Small tables with named rows and columns. After each table, cells are looked up by row and column.

Table zik
           gid  tegem    mer   viru  davim  gegubor    zab  lipotev    lop  nemoka
dilav    -2254   3994   1390    620  -3961     3919   1068     1256  -2214    2023
nezopim   -271  -6154    382   2775   4669    -1020    575    -1337   4734      16
gegetas   1379   2412  -1258  -3862  -3628     -732   2790      773  -2525   -2232
sul       -913  -3627    332   1821   4547     1595   2148     -483   3173      79
mebe     -1899   3548   1106  -1204  -3272     4099    763      380  -4323     800
putum     -685   4049   -236  -2612  -3775     1138   2948     -328  -5032   -2141
keguz    -1792  -5552    885   2922   5741     1447   1378    -1407   3702     485
pufo      1588      1   2147   1722   1790    -3530   -523     -412   2805    1295
rubiru   -1815  -5736    873   3006   5769     1342   1342    -1479   3749     452
dep       2742    -89   -723  -2807   1346      134     68      109  -2453   -2672
rusap     2416   -899   3288   2191   2848    -3959  -1125     -766   3534    2207

lipotev of dilav: 1256
mer of dep: -723
gid of rusap: 2416
zab of mebe: 763
gegubor of keguz: 1447
zab of putum: 2948
tegem of dep: -89
gegubor of dilav: 3919
davim of rubiru: 5769
lipotev of rubiru: -1479
zab of dep: 68
mer of nezopim: 382
zab of gegetas: 2790
lop of putum: -5032
tegem of keguz: -5552
mer of gegetas: -1258
viru of rubiru: 3006
nemoka of mebe: 800

Table zolo
	sib	ket
zarogot	69.196	29.328
vuvi	90.711	71.987
sodo	38.038	40.186
tebobe	85.487	52.206
gan	47.926	38.890
lelufa	38.466	20.618
povu	65.864	37.083
nemup	43.257	41.130
fasumo	57.121	31.255
fonidi	60.863	16.622
bab	51.822	53.944
fedabav	83.178	28.942
rakodo	87.041	32.304

rakodo, sib: 87.041
fedabav, ket: 28.942
zarogot, sib: 69.196
fonidi, sib: 60.863
povu, sib: 65.864
fasumo, sib: 57.121
nemup, sib: 43.257
vuvi, ket: 71.987
bab, sib: 51.822
rakodo, ket: 32.304
fasumo, ket: 31.255
sodo, ket: 40.186
fonidi, ket: 16.622
tebobe, sib: 85.487
lelufa, sib: 38.466
zarogot, ket: 29.328

sot:
	poz	kazedi	fof	nufu
fur	21862	25682	23646	32843
dif	33177	25548	11374	78446
togesan	18581	64963	39716	41081
zizamo	34743	30818	32544	37758
finafo	32815	32237	34531	34011
bubub	32123	36849	31654	33702
lofal	35388	33225	32761	34910
kiz	35231	44952	35498	36735
sepo	11567	19949	70952	10846
sizepu	32500	33912	32564	34761
radato	37635	30980	32019	36417
bevilev	39665	32393	34821	33540

finafo, fof => 34531
sepo, fof => 70952
bubub, fof => 31654
togesan, fof => 39716
fur, kazedi => 25682
fur, nufu => 32843
bevilev, poz => 39665
bevilev, kazedi => 32393
zizamo, fof => 32544

kepu.tsv
	bod	bes
zaz	5.9	-9.1
zofelen	4.3	-6.7
mibev	2.9	-2.9
gen	3.7	-4.5
fet	2.6	-1.1
zat	4.0	-7.6
dap	5.0	-8.2
piveb	3.3	-4.1
dom	3.9	-4.6
rurizo	5.4	-9.1
nifa	2.7	-2.6

dap, bod: 5.0
mibev, bod: 2.9
dom, bod: 3.9
dap, bes: -8.2
zaz, bod: 5.9
piveb, bes: -4.1
zat, bes: -7.6
zofelen, bod: 4.3
dom, bes: -4.6
zaz, bes: -9.1
mibev, bes: -2.9

Table lak
,nud,gik,ror,zato,gat,kodu
zol,727,519,324,920,422,465
tedop,309,590,121,838,387,357
tinofab,542,520,332,823,407,355
lepani,578,368,301,809,623,448
vuno,712,605,113,889,307,559
mosap,480,494,493,783,696,494
fovudol,620,287,258,731,610,547
ser,212,726,408,452,396,587
nimum,206,735,419,460,377,549

What is the gik of tedop in lak? 590
What is the zato of fovudol in lak? 731
What is the kodu of zol in lak? 465
What is the gat of mosap in lak? 696
What is the ror of vuno in lak? 113
What is the ror of zol in lak? 324
What is the nud of tinofab in lak? 542
What is the gat of ser in lak? 396
What is the gat of tedop in lak? 387
What is the ror of lepani in lak? 301
What is the zato of vuno in lak? 889
What is the ror of nimum in lak? 419
Which row has the largest gik? nimum

lutu =
,fen,big,kitefiz
val,63515,523,67189
mif,9839,30204,85184
gek,55806,52269,78427

gek, big => 52269
val, kitefiz => 67189
gek, fen => 55806
val, fen => 63515
mif, kitefiz => 85184
mif, fen => 9839

rize
|  | lunugan | guti | repadek | tabilu | rir | dov | figep | dut | kabu |
|---|---|---|---|---|---|---|---|---|---|
| pimi | 82222 | 69318 | 78746 | 73513 | 43179 | 68644 | 73851 | 85914 | 71805 |
| suz | 24463 | 26304 | 79517 | 58732 | 34771 | 37073 | 70229 | 67641 | 72229 |
| vop | 71826 | 81164 | 63375 | 76470 | 79376 | 77369 | 75035 | 79478 | 21372 |
| kinofe | 39967 | 40397 | 73770 | 70512 | 55145 | 42206 | 94820 | 79618 | 28553 |
| retir | 44940 | 54607 | 89520 | 75205 | 93718 | 51773 | 93979 | 87687 | 43065 |
| zusemi | 85977 | 86388 | 50191 | 39179 | 64777 | 94037 | 43553 | 25301 | 85660 |

What is the repadek of zusemi in rize? 50191
What is the repadek of vop in rize? 63375
What is the lunugan of pimi in rize? 82222
What is the tabilu of pimi in rize? 73513
What is the dov of suz in rize? 37073
What is the figep of zusemi in rize? 43553
What is the kabu of vop in rize? 21372
What is the dov of vop in rize? 77369
What is the tabilu of suz in rize? 58732

tidi:
        raduza  gis  zokef  bisim  bofupu
daruze      12  107     12    201      92
dudu       128   91    126    124      48
noz         35   41    147     70      11

gis of daruze is 107
bisim of noz is 70
bisim of daruze is 201
zokef of dudu is 126
bofupu of daruze is 92
gis of dudu is 91

dagepo.csv
,kudekuf,dazon,fizo,fedo,kugu,nitifed
ganele,103,98,93,88,146,129
gepibu,165,72,132,129,135,180
zum,87,69,109,228,56,156
sivuzur,70,132,234,163,121,108
kevolo,55,88,84,144,75,154
nufekef,88,68,73,186,61,152
tum,171,45,52,128,105,132
musa,140,171,98,113,86,1
dotaz,86,129,98,84,114,106

zum, kudekuf => 87
kevolo, dazon => 88
ganele, fedo => 88
zum, kugu => 56
kevolo, nitifed => 154
musa, kugu => 86
sivuzur, dazon => 132
dotaz, dazon => 129
tum, fedo => 128
tum, kugu => 105
zum, nitifed => 156
sivuzur, fedo => 163
sivuzur, fizo => 234
nufekef, fedo => 186
zum, fizo => 109
sivuzur, kudekuf => 70
Row with the largest fedo: zum

vof
|  | dinedaf | fefutu |
|---|---|---|
| zanuvom | 0.6 | 0.3 |
| tudub | 0.6 | 0.3 |
| mivoviz | 0.3 | 0.6 |
| lov | 0.4 | 0.2 |
| par | 0.5 | 0.6 |
| perotov | 0.5 | 1.0 |
| nisemu | 0.5 | -0.8 |
| lagibe | 0.5 | 0.6 |
| gatabi | 0.6 | 0.0 |

What is the dinedaf of mivoviz in vof?
0.3
What is the dinedaf of zanuvom in vof?
0.6
What is the fefutu of perotov in vof?
1.0
What is the dinedaf of perotov in vof?
0.5
What is the fefutu of mivoviz in vof?
0.6
What is the fefutu of gatabi in vof?
0.0
What is the fefutu of par in vof?
0.6
What is the dinedaf of lov in vof?
0.4
What is the fefutu of lov in vof?
0.2
What is the fefutu of tudub in vof?
0.3
What is the dinedaf of tudub in vof?
0.6
What is the dinedaf of par in vof?
0.5
What is the dinedaf of lagibe in vof?
0.5
What is the fefutu of zanuvom in vof?
0.3
What is the dinedaf of gatabi in vof?
0.6

kigidi
          fufo  potiva    bes   kotu   rida    tib  tetomi  zodal   pevo    teb
gusu     46.70   42.91  48.82  38.15  40.92  45.99   44.20  18.71  75.56  31.71
mafule   46.36   45.11  47.82  44.82  44.75  46.42   45.52  40.09  54.04  43.10
pesenef  46.53   43.06  49.46  40.34  41.61  46.25   44.22  24.67  70.63  34.96
bili     46.09   42.84  51.76  45.19  42.63  46.96   43.88  36.89  61.72  41.69
vud      45.94   43.35  51.87  47.58  43.73  47.17   44.15  44.04  55.05  45.53
sab      46.27   42.55  51.26  42.72  41.72  46.68   43.76  29.93  67.75  37.91
nebelo   46.23   41.18  53.08  41.56  40.09  46.82   42.83  24.41  75.14  35.09

tetomi of pesenef: 44.22
fufo of nebelo: 46.23
teb of gusu: 31.71
potiva of mafule: 45.11
zodal of gusu: 18.71
kotu of bili: 45.19
pevo of vud: 55.05
teb of sab: 37.91
kotu of nebelo: 41.56
pevo of mafule: 54.04
potiva of nebelo: 41.18
zodal of bili: 36.89
bes of pesenef: 49.46
potiva of pesenef: 43.06
teb of nebelo: 35.09
teb of mafule: 43.10
tib of mafule: 46.42
tib of pesenef: 46.25
fufo of sab: 46.27

